Below are the code and all the weights of a small trained network. Each question names an input and a class and asks about switching units off, where a switched-off unit gives its printed mean instead of its output.

import numpy as np


def w(rows, s, z=0):
    codes = np.array(rows[::2]) - 128.0
    scale = np.full(codes.shape[1], s)
    scale[-1] = z or s
    return codes * scale


def norm(h):
    return h / np.sqrt((h * h).mean(-1, keepdims=True) + 1e-5)


def f(y):
    return np.maximum(y, 0)


def log_softmax(a):
    a = a - a.max(-1, keepdims=True)
    return a - np.log(np.exp(a).sum(-1, keepdims=True))


def net(x, mask):
    res = np.array(x, float).reshape(1, 7) / 4 @ E
    u = 0
    for l in range(3):
        y = f(norm(res) @ A[l][:, :-1].T + A[l][:, -1])
        res = res + np.where(mask[u : u + 9], y, B[l][:, -1]) @ B[l][:, :-1]
        u += 9
    return log_softmax(norm(res)[-1] @ U[:, :-1].T + U[:, -1])


A, B = {}, {}
E = w([
[125,96,89],'x0',
[130,157,139],'x1',
[116,247,82],'x2',
[255,106,53],'x3',
[121,101,140],'x4',
[157,139,193],'x5',
[99,96,74],'x6',
],0.0069)
A[0] = w([
[203,15,144,57],'L0N1',
[120,106,254,116],'L0N2',
[113,101,163,1],'L0N3',
[90,101,42,136],'L0N4',
[156,46,150,98],'L0N5',
[108,75,114,2],'L0N6',
[253,112,133,150],'L0N7',
[65,175,77,232],'L0N8',
[130,133,22,98],'L0N9',
],0.0071,0.0068)
B[0] = w([
[59,63,139,173],'L0N1',
[167,153,1,184],'L0N2',
[157,237,239,128],'L0N3',
[169,177,42,174],'L0N4',
[100,36,122,165],'L0N5',
[171,192,88,128],'L0N6',
[94,197,238,213],'L0N7',
[115,184,212,255],'L0N8',
[185,139,17,161],'L0N9',
],0.0068,0.0058)
A[1] = w([
[73,120,152,161],'L1N1',
[163,2,161,155],'L1N2',
[123,133,155,2],'L1N3',
[17,151,119,115],'L1N4',
[162,191,107,243],'L1N5',
[97,148,147,36],'L1N6',
[143,160,71,88],'L1N7',
[88,137,80,162],'L1N8',
[93,154,64,101],'L1N9',
],0.013,0.0074)
B[1] = w([
[97,159,67,187],'L1N1',
[58,122,1,228],'L1N2',
[140,220,218,128],'L1N3',
[112,216,184,192],'L1N4',
[187,103,233,254],'L1N5',
[97,213,22,132],'L1N6',
[237,93,82,150],'L1N7',
[149,225,109,170],'L1N8',
[180,187,47,153],'L1N9',
],0.0081,0.0086)
A[2] = w([
[76,2,181,44],'L2N1',
[129,43,124,21],'L2N2',
[151,68,154,1],'L2N3',
[138,55,79,72],'L2N4',
[225,128,136,174],'L2N5',
[212,105,161,163],'L2N6',
[122,66,15,91],'L2N7',
[184,127,145,192],'L2N8',
[86,71,132,123],'L2N9',
],0.0095,0.0071)
B[2] = w([
[50,236,30,136],'L2N1',
[149,221,18,131],'L2N2',
[255,200,21,128],'L2N3',
[110,72,87,170],'L2N4',
[159,36,128,253],'L2N5',
[170,59,131,232],'L2N6',
[91,57,58,242],'L2N7',
[122,38,128,247],'L2N8',
[112,132,80,167],'L2N9',
],0.0087,0.0044)
U = w([
[206,130,91,110],'0',
[116,99,117,73],'1',
[49,63,21,173],'2',
[177,71,154,2],'3',
[149,137,201,153],'4',
[44,254,213,172],'5',
],0.0094,0.006)

Each question gives the input, the list of numbers given to net, and the class t.
The units are the neurons (one row each of A and B). Each row of codes is followed by its name. A weight is (code - 128) times the scale printed after its matrix; where a second scale follows, it is the last column's (A, B and U).
mask holds one flag per neuron, layer by layer. A switched-off neuron (its flag False) gives its mean, the last column of its row in B, instead of its output. The means were averaged over made-up inputs and are rounded, as every weight is.
A unit's drop is (log p(t) with every unit on - log p(t) with that unit switched off) / (log p(t) with every unit on - log p(t) with every unit switched off).
The circuit of an input: a set's keep is (log p(t) with only the set's units on - log p(t) with every unit switched off) / (log p(t) with every unit on - log p(t) with every unit switched off). Starting from the 12 units with the biggest drops (on a tie, the unit counted first), units are removed one at a time, each time the one whose removal leaves the highest keep (on an exact tie, the one counted first), for as long as the keep stays at least 0.8.
units of the circuit, in order: the units of the circuit, biggest drop first
most important unit: the unit with the biggest drop
k most important neurons: the k neurons with the biggest drops, biggest first
top k neurons in layer l: the k neurons of layer l with the biggest drops, biggest first
drop of u: that unit's drop, to one decimal
input [-6,5,-6,-1,6,1,-8], class 2: most important unit : L0N8
input [1,-5,6,-1,-1,-2,-6], class 4: units of the circuit, in order : (L1N2; L1N5)
input [-8,-1,3,-1,2,-6,-5], class 4: 4 most important neurons : (L1N2; L1N5; L0N1; L0N7)
input [3,5,6,7,8,-6,-8], class 4: units of the circuit, in order : (L1N5; L1N2)
input [-5,4,4,-3,8,3,-5], class 4: units of the circuit, in order : (L1N2; L1N5; L0N7)
input [2,-8,8,6,2,-4,-7], class 4: units of the circuit, in order : (L1N5; L1N2)
input [8,-8,8,3,-8,-3,7], class 0: units of the circuit, in order : (L1N2; L1N5; L0N8)
input [3,3,0,-2,-1,-5,-1], class 5: 3 most important neurons : (L0N8; L1N4; L0N2)
input [0,4,-4,-8,2,-8,6], class 5: top 2 neurons in layer 1 : (L1N4; L1N2)
input [6,7,8,2,2,4,5], class 3: top 2 neurons in layer 1 : (L1N5; L1N2)
input [3,-2,2,7,3,-3,-6], class 4: drop of L1N2 : 0.2
input [-3,2,-4,-3,3,-7,-3], class 5: drop of L1N4 : 0.3
